Here is a tiny trained network, its code and every weight. The questions are about switching its units off for an input and a target symbol, where a switched-off unit gives its printed mean instead of its output.

import numpy as np


def w(rows, s, z=0):
    codes = np.array(rows[::2]) - 128.0
    scale = np.full(codes.shape[1], s)
    scale[-1] = z or s
    return codes * scale


def f(y):
    return np.maximum(y, 0)


def softmax(a):
    e = np.exp(a - a.max(-1, keepdims=True))
    return e / e.sum(-1, keepdims=True)


def log_softmax(a):
    a = a - a.max(-1, keepdims=True)
    return a - np.log(np.exp(a).sum(-1, keepdims=True))


def net(x, mask):
    ids = ['ΓΛΠαβεζηθξστφ'.index(c) for c in x.split()]
    T = len(ids)
    res = E[ids] + P[:T]
    r = res
    for j in range(3):
        rows = slice(2 * j, 2 * j + 2)
        q, k, v = (r @ M[0][rows].T for M in (Q, K, V))
        z = softmax(np.where(np.tri(T) > 0, q @ k.T / 2**0.5, -1e9)) @ v
        o = O[0][rows]
        res = res + np.where(mask[j], z, o[:, -1]) @ o[:, :-1]
    y = f(res @ A[0][:, :-1].T + A[0][:, -1])
    res = res + np.where(mask[3:27], y, B[0][:, -1]) @ B[0][:, :-1]
    return log_softmax(res[-1] @ U[:, :-1].T + U[:, -1])


Q, K, V, O, A, B = {}, {}, {}, {}, {}, {}
E = w([
[155,157,136,211,113,172,122,122,43],'Γ',
[134,178,93,154,151,74,181,39,61],'Λ',
[165,111,144,142,61,163,101,128,104],'Π',
[144,179,69,178,130,72,168,121,79],'α',
[141,147,94,178,111,171,136,180,120],'β',
[168,132,131,100,92,95,124,85,97],'ε',
[210,77,81,162,102,162,54,164,200],'ζ',
[127,115,107,84,86,136,197,119,159],'η',
[166,126,177,195,192,169,132,161,105],'θ',
[139,133,188,86,149,157,165,118,136],'ξ',
[117,174,139,119,165,159,250,58,70],'σ',
[148,110,143,117,154,193,163,186,207],'τ',
[116,188,85,140,172,200,240,117,98],'φ',
],0.017)
P = w([
[84,252,161,187,63,62,95,109,166],'0',
[101,89,174,166,99,101,124,144,106],'1',
[32,83,115,101,138,151,77,87,90],'2',
[188,201,181,183,54,133,169,104,222],'3',
[131,99,159,145,125,100,152,159,84],'4',
[74,85,104,81,152,168,99,103,83],'5',
[218,205,160,155,71,125,186,119,186],'6',
[157,108,137,111,147,109,158,172,68],'7',
[105,92,90,60,174,186,123,108,72],'8',
[247,210,142,126,88,130,191,133,152],'9',
[185,110,122,85,169,114,168,192,54],'10',
[66,86,101,80,154,180,100,95,90],'11',
],0.017)
Q[0] = w([
[248,182,193,195,69,82,203,150,146],'h0',
[45,71,100,89,168,118,79,166,65],'h0',
[222,172,177,217,60,84,194,174,141],'h1',
[72,63,103,104,171,127,82,151,84],'h1',
[60,105,126,80,182,101,65,118,127],'h2',
[126,142,88,97,132,213,101,77,126],'h2',
],0.013)
K[0] = w([
[253,94,95,61,168,148,170,150,85],'h0',
[100,130,140,183,89,89,94,89,142],'h0',
[215,119,108,73,160,142,142,155,95],'h1',
[86,156,139,169,66,92,63,112,136],'h1',
[56,134,158,184,76,114,96,87,147],'h2',
[80,163,117,143,156,132,109,156,158],'h2',
],0.015)
V[0] = w([
[85,128,5,213,100,194,160,231,115],'h0',
[84,106,190,97,125,165,122,200,177],'h0',
[54,166,115,74,97,132,253,115,130],'h1',
[128,83,51,68,74,53,128,150,200],'h1',
[115,126,101,132,229,89,132,132,163],'h2',
[139,176,139,134,138,64,106,140,168],'h2',
],0.012)
O[0] = w([
[71,165,117,199,92,251,174,202,108,168],'h0',
[166,147,102,27,192,127,174,230,121,79],'h0',
[72,108,184,66,64,74,178,145,162,224],'h1',
[146,90,49,100,77,98,201,108,147,1],'h1',
[114,171,160,178,217,115,206,165,197,49],'h2',
[143,172,101,182,148,136,155,200,120,178],'h2',
],0.014,0.0086)
A[0] = w([
[51,20,172,93,200,215,131,142,74,204],'n0',
[63,95,117,180,128,139,73,92,128,178],'n1',
[32,9,158,105,181,113,161,143,40,151],'n2',
[98,37,96,65,161,91,171,178,87,99],'n3',
[164,246,114,143,178,79,129,179,171,166],'n4',
[102,29,120,90,121,106,67,147,42,152],'n5',
[95,74,120,63,215,96,105,196,90,55],'n6',
[142,218,162,90,115,204,137,38,191,75],'n7',
[94,206,135,215,97,66,198,154,202,120],'n8',
[108,96,51,65,225,135,64,168,81,99],'n9',
[143,51,54,13,117,35,111,86,146,143],'n10',
[118,179,199,164,103,67,173,116,247,125],'n11',
[119,168,103,82,116,162,68,178,75,170],'n12',
[190,89,88,164,185,66,158,187,115,208],'n13',
[157,148,177,171,139,83,61,101,174,4],'n14',
[165,220,201,73,143,95,144,191,171,176],'n15',
[161,32,146,98,193,112,49,60,157,238],'n16',
[61,150,151,152,240,110,182,138,118,125],'n17',
[51,150,119,80,97,251,157,115,72,117],'n18',
[187,214,151,133,75,117,120,214,138,137],'n19',
[131,12,101,51,91,160,140,138,44,229],'n20',
[46,80,112,59,112,124,39,122,132,221],'n21',
[157,71,161,125,74,167,116,93,184,142],'n22',
[255,203,116,170,47,172,147,64,140,78],'n23',
],0.0079,0.0041)
B[0] = w([
[167,179,107,114,134,55,121,142,100,211],'n0',
[163,111,126,77,146,140,178,171,77,205],'n1',
[178,159,101,111,112,153,94,116,194,182],'n2',
[161,145,182,231,134,121,127,108,160,161],'n3',
[255,94,143,148,103,129,113,151,102,164],'n4',
[172,104,110,115,180,141,179,119,180,187],'n5',
[11,126,40,157,111,73,135,112,164,157],'n6',
[133,105,109,148,158,101,90,167,104,167],'n7',
[165,81,165,69,163,131,90,161,130,196],'n8',
[119,96,180,74,169,30,153,143,109,164],'n9',
[139,147,132,174,122,140,79,167,94,201],'n10',
[121,153,47,179,181,143,169,119,106,204],'n11',
[55,172,161,104,148,163,182,87,157,201],'n12',
[51,128,94,173,106,142,126,99,141,150],'n13',
[77,162,79,157,144,165,154,131,121,176],'n14',
[122,88,97,146,114,170,104,84,102,207],'n15',
[67,154,136,107,74,132,95,145,87,191],'n16',
[117,110,150,106,34,129,160,122,125,157],'n17',
[151,69,126,138,128,127,76,148,196,252],'n18',
[135,126,140,77,100,100,156,69,77,198],'n19',
[105,133,45,151,126,141,141,156,111,194],'n20',
[185,147,200,121,148,139,161,67,177,191],'n21',
[115,127,127,141,131,85,169,136,75,170],'n22',
[103,131,150,105,159,55,139,147,222,185],'n23',
],0.0084,0.021)
U = w([
[158,132,156,169,169,173,101,98,149,106],'Γ',
[72,104,131,169,118,161,167,65,108,159],'Λ',
[157,77,114,61,151,154,155,103,119,239],'Π',
[101,3,163,170,139,120,117,134,116,181],'α',
[70,179,103,128,86,190,126,133,129,154],'β',
[124,90,91,133,90,151,71,99,87,129],'ε',
[112,97,89,165,190,136,135,128,137,53],'ζ',
[162,138,122,179,115,135,130,102,188,129],'η',
[136,151,162,122,162,83,166,187,107,6],'θ',
[86,148,133,127,127,83,90,134,163,194],'ξ',
[116,179,164,106,108,140,165,81,166,149],'σ',
[74,136,110,95,79,86,195,169,108,37],'τ',
[119,132,193,97,102,119,122,161,178,104],'φ',
],0.0063,0.0024)

Each question gives the input, a string of symbols that net reads in full, and the target symbol t.
The units are the heads (2 rows each of Q, K, V and O) and the neurons (one row each of A and B). Each row of codes is followed by its name. A weight is (code - 128) times the scale printed after its matrix; where a second scale follows, it is the last column's (O, A, B and U).
mask holds one flag per unit, heads first, then neurons. A switched-off unit (its flag False) gives its mean, the last column of its rows in O or B, instead of its output. The means were averaged over made-up inputs and are rounded, as every weight is.
A unit's drop is (log p(t) with every unit on - log p(t) with that unit switched off) / (log p(t) with every unit on - log p(t) with every unit switched off).
The circuit of an input: a set's keep is (log p(t) with only the set's units on - log p(t) with every unit switched off) / (log p(t) with every unit on - log p(t) with every unit switched off). Starting from the 12 units with the biggest drops (on a tie, the unit counted first), units are removed one at a time, each time the one whose removal leaves the highest keep (on an exact tie, the one counted first), for as long as the keep stays at least 0.8.
units of the circuit, in order: the units of the circuit, biggest drop first
unit that matters most: the unit with the biggest drop
k most important neurons: the k neurons with the biggest drops, biggest first
heads that matter: for each layer, one digit per head in row order, 1 if its drop is at least 0.15 and else 0, layers parted by /
input Π Λ ξ Π, target ε: heads that matter => 100
input τ α β Π, target φ: units of the circuit, in order => h0; n23; n18; n8
input ξ β β ξ, target ε: 2 most important neurons => n15; n10
input ξ α β θ α φ φ Π τ Λ η, target η: heads that matter => 011
input Γ α η σ Π ζ η θ θ Γ θ ζ, target Γ: unit that matters most => h1
input ξ σ η β β ζ Π σ τ, target ξ: heads that matter => 100
input τ β Π, target τ: units of the circuit, in order => h0; n6
input β β ζ τ β Π ε, target ξ: units of the circuit, in order => n23; h0; n16
input σ ξ φ β Π ζ θ α φ, target σ: 2 most important neurons => n21; n2
input θ ξ σ β Λ, target Λ: heads that matter => 100
input τ α σ, target τ: units of the circuit, in order => h0; n6
input β α Λ ξ φ β Λ, target α: 3 most important neurons => n8; n18; n7
input σ β τ, target σ: heads that matter => 110
input σ θ ξ φ ξ σ Λ α η, target σ: units of the circuit, in order => n21; h1; h0
input ε η α, target ε: most important neuron => n10
input Γ φ Γ ζ η α ζ, target τ: heads that matter => 010
input α ξ ξ σ, target Λ: 2 most important neurons => n11; n15
input α Π ξ Λ Π σ β, target Λ: heads that matter => 110
input σ Π η φ, target α: 3 most important neurons => n8; n18; n7
input ζ β τ, target ζ: units of the circuit, in order => h1; h2
input β σ Λ Λ Γ σ Π σ β ε φ η, target β: units of the circuit, in order => h0
input θ Λ η Γ, target τ: heads that matter => 010
input τ φ ξ η ε θ ξ, target ε: 2 most important neurons => n15; n16
input η φ φ β η σ β Π Λ α ζ, target ζ: heads that matter => 010
input φ φ ξ α τ ξ Π, target Π: heads that matter => 100
input α σ τ β Π Λ η Λ β η Γ, target Γ: heads that matter => 111
input ε α τ θ η, target η: unit that matters most => n3
input ζ ξ Γ, target ζ: heads that matter => 010
input α β Λ ε τ ζ φ θ ξ, target α: heads that matter => 101
input η ξ Γ σ β θ ε Π α σ τ ε, target η: heads that matter => 010
